Below is a small trained network, with its code and all its weights. Each question gives an input and a class and asks what happens when units are switched off, that is, made to give their printed mean instead of their output.

import numpy as np


def w(rows, s, z=0):
    codes = np.array(rows[::2]) - 128.0
    scale = np.full(codes.shape[1], s)
    scale[-1] = z or s
    return codes * scale


def f(y):
    return np.maximum(y, 0)


def log_softmax(a):
    a = a - a.max(-1, keepdims=True)
    return a - np.log(np.exp(a).sum(-1, keepdims=True))


def net(x, mask):
    res = np.array(x, float).reshape(1, 5) / 4 @ E
    y = f(res @ A[0][:, :-1].T + A[0][:, -1])
    res = res + np.where(mask, y, B[0][:, -1]) @ B[0][:, :-1]
    return log_softmax(res[-1] @ U[:, :-1].T + U[:, -1])


A, B = {}, {}
E = w([
[145,90,104,240],'x0',
[230,174,245,233],'x1',
[200,68,2,189],'x2',
[6,208,134,170],'x3',
[183,237,25,252],'x4',
],0.0075)
A[0] = w([
[148,103,234,160,135],'n1',
[70,195,248,154,188],'n2',
[135,139,8,177,193],'n3',
[124,94,125,38,157],'n4',
[123,93,169,146,69],'n5',
[124,77,219,163,106],'n6',
[128,89,109,43,96],'n7',
[159,92,60,100,180],'n8',
[234,125,219,157,167],'n9',
[90,254,155,108,112],'n10',
[125,103,127,4,179],'n11',
[158,96,103,57,74],'n12',
[84,58,108,56,122],'n13',
[132,108,148,20,139],'n14',
[196,110,118,121,200],'n15',
[75,83,214,162,147],'n16',
[103,88,120,91,2],'n17',
],0.013,0.0071)
B[0] = w([
[209,208,121,95,208],'n1',
[107,253,184,109,251],'n2',
[106,95,51,224,248],'n3',
[45,30,93,82,207],'n4',
[143,144,100,116,146],'n5',
[233,187,49,67,189],'n6',
[87,34,60,114,189],'n7',
[109,63,131,163,201],'n8',
[254,147,135,161,241],'n9',
[64,181,254,180,206],'n10',
[26,60,103,98,232],'n11',
[88,57,175,129,170],'n12',
[91,106,95,116,211],'n13',
[92,129,91,94,212],'n14',
[173,72,147,173,198],'n15',
[164,232,76,43,198],'n16',
[71,148,128,93,148],'n17',
],0.01,0.014)
U = w([
[241,117,135,201,97],'0',
[202,205,78,72,111],'1',
[105,119,82,215,180],'2',
[122,148,171,77,1],'3',
[73,199,253,184,162],'4',
[75,43,85,98,124],'5',
],0.012,0.0076)

Each question gives the input, the list of numbers given to net, and the class t.
The units are the neurons (one row each of A and B). Each row of codes is followed by its name. A weight is (code - 128) times the scale printed after its matrix; where a second scale follows, it is the last column's (A, B and U).
mask holds one flag per neuron, in row order. A switched-off neuron (its flag False) gives its mean, the last column of its row in B, instead of its output. The means were averaged over made-up inputs and are rounded, as every weight is.
A unit's drop is (log p(t) with every unit on - log p(t) with that unit switched off) / (log p(t) with every unit on - log p(t) with every unit switched off).
The circuit of an input: a set's keep is (log p(t) with only the set's units on - log p(t) with every unit switched off) / (log p(t) with every unit on - log p(t) with every unit switched off). Starting from the 12 units with the biggest drops (on a tie, the unit counted first), units are removed one at a time, each time the one whose removal leaves the highest keep (on an exact tie, the one counted first), for as long as the keep stays at least 0.8.
units of the circuit, in order: the units of the circuit, biggest drop first
k most important neurons: the k neurons with the biggest drops, biggest first
drop of u: that unit's drop, to one decimal
input [-4,-6,-1,7,6], class 4: units of the circuit, in order -> n10
input [0,-3,-6,0,0], class 4: 4 most important neurons -> n10, n2, n3, n6
input [-6,2,-6,2,-7], class 3: 3 most important neurons -> n2, n11, n10
input [-1,2,-8,0,-2], class 1: 3 most important neurons -> n16, n6, n1
input [0,0,2,-6,7], class 0: 2 most important neurons -> n11, n4
input [-5,-1,-1,-2,5], class 2: 2 most important neurons -> n2, n9
input [-5,6,2,3,8], class 4: 2 most important neurons -> n10, n6
input [-4,7,1,-1,2], class 0: 2 most important neurons -> n9, n16
input [8,1,-8,-7,4], class 0: 2 most important neurons -> n9, n14
input [5,1,3,8,-3], class 1: 2 most important neurons -> n10, n16
input [-7,-6,-5,8,2], class 4: drop of n10 -> 0.6
input [8,0,2,0,-1], class 0: drop of n7 -> 0.2
input [-7,-3,3,3,5], class 2: drop of n2 -> 0.2
input [6,-4,-5,7,-4], class 4: drop of n1 -> 0.0
